Below are the code and all the weights of a small trained network. Each question names an input and a target symbol and asks about switching units off, where a switched-off unit gives its printed mean instead of its output.

import numpy as np


def w(rows, s, z=0):
    codes = np.array(rows[::2]) - 128.0
    scale = np.full(codes.shape[1], s)
    scale[-1] = z or s
    return codes * scale


def norm(h):
    return h / np.sqrt((h * h).mean(-1, keepdims=True) + 1e-5)


def f(y):
    return np.maximum(y, 0)


def softmax(a):
    e = np.exp(a - a.max(-1, keepdims=True))
    return e / e.sum(-1, keepdims=True)


def log_softmax(a):
    a = a - a.max(-1, keepdims=True)
    return a - np.log(np.exp(a).sum(-1, keepdims=True))


def net(x, mask):
    ids = ['Παβγζηθλμστφω'.index(c) for c in x.split()]
    T = len(ids)
    res = E[ids] + P[:T]
    u = 0
    for l in range(3):
        r = norm(res)
        for j in range(2):
            rows = slice(2 * j, 2 * j + 2)
            q, k, v = (r @ M[l][rows].T for M in (Q, K, V))
            z = softmax(np.where(np.tri(T) > 0, q @ k.T / 2**0.5, -1e9)) @ v
            o = O[l][rows]
            res = res + np.where(mask[u + j], z, o[:, -1]) @ o[:, :-1]
        u += 2
        y = f(norm(res) @ A[l][:, :-1].T + A[l][:, -1])
        res = res + np.where(mask[u : u + 4], y, B[l][:, -1]) @ B[l][:, :-1]
        u += 4
    return log_softmax(norm(res)[-1] @ U[:, :-1].T + U[:, -1])


Q, K, V, O, A, B = {}, {}, {}, {}, {}, {}
E = w([
[202,71,62,108,98,92,164,162,80,208],'Π',
[181,100,72,166,141,118,125,172,48,159],'α',
[177,34,3,100,161,131,142,132,100,140],'β',
[141,113,100,167,187,214,104,92,147,101],'γ',
[242,96,68,93,81,131,75,184,52,180],'ζ',
[169,180,144,74,175,190,89,105,114,152],'η',
[203,114,190,192,105,146,72,103,87,189],'θ',
[93,133,215,143,70,85,102,159,36,157],'λ',
[122,86,112,17,26,74,133,133,91,169],'μ',
[18,127,138,117,153,84,106,220,101,43],'σ',
[154,52,149,192,89,89,158,147,62,185],'τ',
[203,105,69,149,126,113,211,137,105,177],'φ',
[177,50,124,130,124,110,232,126,80,170],'ω',
],0.012)
P = w([
[234,163,112,38,170,68,121,50,154,126],'0',
[128,131,117,175,117,167,124,34,34,85],'1',
[122,130,182,112,182,148,107,164,5,142],'2',
[228,204,75,132,124,17,161,119,249,78],'3',
[217,37,236,128,203,63,188,111,179,74],'4',
[105,160,79,90,96,169,91,185,159,102],'5',
[127,1,156,56,213,110,164,79,72,110],'6',
[104,51,53,184,94,94,185,148,240,64],'7',
],0.0089)
Q[0] = w([
[128,133,116,149,151,86,122,100,184,111],'0.h0',
[178,70,190,116,172,96,141,167,139,85],'0.h0',
[160,166,177,100,141,78,169,90,179,149],'0.h1',
[160,254,65,121,69,75,76,96,134,137],'0.h1',
],0.0069)
K[0] = w([
[110,94,110,233,138,122,66,124,132,121],'0.h0',
[165,67,119,140,184,164,113,151,115,114],'0.h0',
[75,128,139,172,184,121,140,89,5,161],'0.h1',
[114,193,45,168,120,51,84,1,116,73],'0.h1',
],0.006)
V[0] = w([
[152,134,93,109,200,143,74,178,114,103],'0.h0',
[151,164,118,59,169,44,138,51,141,64],'0.h0',
[144,81,206,136,128,141,124,118,111,203],'0.h1',
[180,36,87,142,163,67,254,71,121,86],'0.h1',
],0.0053)
O[0] = w([
[180,100,177,183,154,150,126,81,173,107,226],'0.h0',
[119,144,154,167,128,147,241,88,117,182,232],'0.h0',
[125,139,67,135,128,58,113,1,90,155,98],'0.h1',
[27,140,128,142,196,139,108,128,176,206,253],'0.h1',
],0.0078,0.0048)
A[0] = w([
[50,156,178,161,97,212,188,40,150,139,227],'0.n0',
[155,115,179,85,84,206,146,73,104,254,198],'0.n1',
[145,93,89,155,124,162,155,55,105,219,77],'0.n2',
[79,156,192,167,176,72,121,143,230,156,3],'0.n3',
],0.005,0.0014)
B[0] = w([
[236,109,33,125,79,144,140,232,82,200,222],'0.n0',
[124,111,98,52,184,145,161,181,75,133,224],'0.n1',
[3,131,204,149,71,164,34,138,107,59,253],'0.n2',
[162,159,118,143,186,124,200,115,123,209,221],'0.n3',
],0.0065,0.0038)
Q[1] = w([
[76,139,146,28,195,205,69,51,10,99],'1.h0',
[117,164,120,156,134,92,143,2,172,98],'1.h0',
[200,126,145,149,124,13,140,72,212,122],'1.h1',
[102,2,213,160,117,173,201,46,52,57],'1.h1',
],0.0067)
K[1] = w([
[209,59,207,123,235,47,187,10,120,146],'1.h0',
[144,125,155,166,109,164,147,97,47,208],'1.h0',
[48,116,123,138,113,228,127,153,5,70],'1.h1',
[135,60,210,35,255,91,83,163,112,133],'1.h1',
],0.0062)
V[1] = w([
[72,224,196,111,155,72,148,149,181,90],'1.h0',
[150,157,203,139,40,97,160,134,103,214],'1.h0',
[115,89,161,247,138,40,143,85,122,217],'1.h1',
[40,117,106,254,96,167,178,159,114,68],'1.h1',
],0.0075)
O[1] = w([
[133,81,107,167,121,189,189,60,74,110,95],'1.h0',
[143,212,38,122,72,123,135,109,113,115,80],'1.h0',
[101,183,84,144,143,100,53,97,113,114,254],'1.h1',
[82,79,83,134,145,253,99,105,42,118,154],'1.h1',
],0.011,0.0044)
A[1] = w([
[243,43,19,148,105,168,147,13,128,198,184],'1.n0',
[163,77,75,94,211,120,144,170,117,26,11],'1.n1',
[100,63,186,98,172,141,139,198,69,102,193],'1.n2',
[173,121,80,24,13,179,246,2,108,160,251],'1.n3',
],0.0059,0.0026)
B[1] = w([
[208,131,71,207,166,88,137,179,77,77,199],'1.n0',
[95,122,195,156,5,164,135,98,93,116,177],'1.n1',
[162,39,93,123,98,127,42,67,156,208,255],'1.n2',
[255,41,98,156,197,128,132,151,31,109,176],'1.n3',
],0.009,0.0069)
Q[2] = w([
[100,193,241,109,191,128,178,93,152,207],'2.h0',
[157,95,137,176,206,58,49,129,60,250],'2.h0',
[56,89,127,161,104,173,141,113,235,45],'2.h1',
[13,54,138,38,47,163,22,254,19,176],'2.h1',
],0.0041)
K[2] = w([
[173,171,121,85,209,118,162,255,72,73],'2.h0',
[173,162,87,144,186,140,136,66,189,41],'2.h0',
[90,105,108,140,72,176,58,203,151,79],'2.h1',
[131,140,92,241,136,168,226,12,233,116],'2.h1',
],0.0055)
V[2] = w([
[69,125,218,105,79,175,97,79,152,103],'2.h0',
[108,32,141,120,78,139,82,116,81,75],'2.h0',
[187,156,170,133,171,98,4,201,113,81],'2.h1',
[52,2,143,29,97,3,128,75,38,145],'2.h1',
],0.007)
O[2] = w([
[173,143,122,142,137,126,93,81,175,152,2],'2.h0',
[128,170,164,85,150,69,109,133,166,63,143],'2.h0',
[168,67,133,141,64,97,78,166,105,49,219],'2.h1',
[144,161,169,64,252,125,190,125,116,40,151],'2.h1',
],0.011,0.0059)
A[2] = w([
[100,167,103,110,130,3,130,118,194,92,187],'2.n0',
[139,177,208,66,65,95,123,47,210,248,255],'2.n1',
[174,50,46,122,205,176,88,154,6,145,114],'2.n2',
[41,75,118,92,123,117,165,95,142,67,38],'2.n3',
],0.006,0.0041)
B[2] = w([
[213,120,128,213,236,67,101,142,210,136,161],'2.n0',
[220,56,117,154,206,227,56,180,110,137,144],'2.n1',
[62,111,158,190,172,126,142,208,179,62,251],'2.n2',
[80,185,157,127,85,125,168,2,235,152,145],'2.n3',
],0.0085,0.011)
U = w([
[188,107,83,170,188,108,113,173,63,170,254],'Π',
[88,115,174,162,97,111,78,159,136,46,129],'α',
[83,101,219,88,183,182,121,118,190,156,172],'β',
[148,61,156,132,39,176,75,127,160,179,71],'γ',
[197,138,169,83,76,95,146,153,178,117,71],'ζ',
[224,107,201,139,73,106,220,101,168,157,89],'η',
[210,158,96,154,79,41,65,60,152,87,49],'θ',
[171,186,90,98,82,72,154,103,86,34,100],'λ',
[144,156,126,72,114,90,254,139,154,119,111],'μ',
[130,60,145,160,105,240,216,63,30,37,143],'σ',
[99,192,45,128,177,94,71,75,91,86,41],'τ',
[62,154,90,176,118,133,166,139,136,187,75],'φ',
[69,183,99,113,184,140,171,130,109,162,53],'ω',
],0.0096,0.0071)

Each question gives the input, a string of symbols that net reads in full, and the target symbol t.
The units are the heads (2 rows each of Q, K, V and O) and the neurons (one row each of A and B). Each row of codes is followed by its name. A weight is (code - 128) times the scale printed after its matrix; where a second scale follows, it is the last column's (O, A, B and U).
mask holds one flag per unit, layer by layer, with each layer's heads first. A switched-off unit (its flag False) gives its mean, the last column of its rows in O or B, instead of its output. The means were averaged over made-up inputs and are rounded, as every weight is.
A unit's drop is (log p(t) with every unit on - log p(t) with that unit switched off) / (log p(t) with every unit on - log p(t) with every unit switched off).
The circuit of an input: a set's keep is (log p(t) with only the set's units on - log p(t) with every unit switched off) / (log p(t) with every unit on - log p(t) with every unit switched off). Starting from the 12 units with the biggest drops (on a tie, the unit counted first), units are removed one at a time, each time the one whose removal leaves the highest keep (on an exact tie, the one counted first), for as long as the keep stays at least 0.8.
units of the circuit, in order: the units of the circuit, biggest drop first
most important unit: the unit with the biggest drop
top k neurons: the k neurons with the biggest drops, biggest first
heads that matter: for each layer, one digit per head in row order, 1 if its drop is at least 0.15 and else 0, layers parted by /
input σ σ τ σ σ α σ, target β: heads that matter : 01 / 00 / 11
input τ γ φ μ, target γ: most important unit : 1.h0
input τ τ β θ τ θ, target θ: units of the circuit, in order : (1.h1; 1.h0)
input γ σ σ, target γ: units of the circuit, in order : (1.n2; 2.h1)
input σ σ α, target σ: heads that matter : 01 / 10 / 00
input γ γ γ γ, target γ: heads that matter : 00 / 11 / 01
input β σ α φ, target σ: heads that matter : 00 / 01 / 00
input Π σ ω σ λ σ β η, target σ: top 2 neurons : (0.n1; 2.n0)
input γ γ α τ, target γ: heads that matter : 10 / 11 / 01
input Π σ β β φ θ, target β: units of the circuit, in order : (1.h0; 2.h1)
input β γ β σ σ φ η, target σ: units of the circuit, in order : (1.h0; 0.n2; 0.n1; 0.n3)
input θ σ σ ζ τ, target σ: top 2 neurons : (2.n0; 0.n0)
input γ σ σ ω β η φ, target β: units of the circuit, in order : (1.h0; 0.n2; 1.n0)
input σ σ θ θ, target σ: heads that matter : 01 / 01 / 00
input σ β σ, target σ: top 2 neurons : (2.n0; 1.n1)
input λ σ σ, target λ: heads that matter : 01 / 10 / 00
input Π γ γ σ, target γ: heads that matter : 00 / 01 / 01
input ω β σ τ τ τ φ σ, target τ: most important unit : 1.h1
input β θ ω, target β: units of the circuit, in order : (0.n2; 2.h1; 1.n0; 0.h1)
input μ θ α σ α, target α: most important unit : 0.h1
input β λ σ σ σ σ σ Π, target σ: heads that matter : 00 / 11 / 00
input σ γ λ Π σ β σ, target σ: top 2 neurons : (0.n1; 0.n0)
input α σ γ γ Π γ γ Π, target γ: heads that matter : 00 / 10 / 01
input σ η θ μ θ, target θ: units of the circuit, in order : (0.h1; 1.h0)
input τ σ β, target τ: heads that matter : 01 / 01 / 00
input γ σ σ σ β σ γ, target β: units of the circuit, in order : (1.h0; 1.n0)
input γ τ γ, target γ: heads that matter : 10 / 00 / 01
input σ β σ σ γ, target σ: top 2 neurons : (2.n0; 1.n1)
input γ σ γ ω, target σ: heads that matter : 00 / 01 / 00
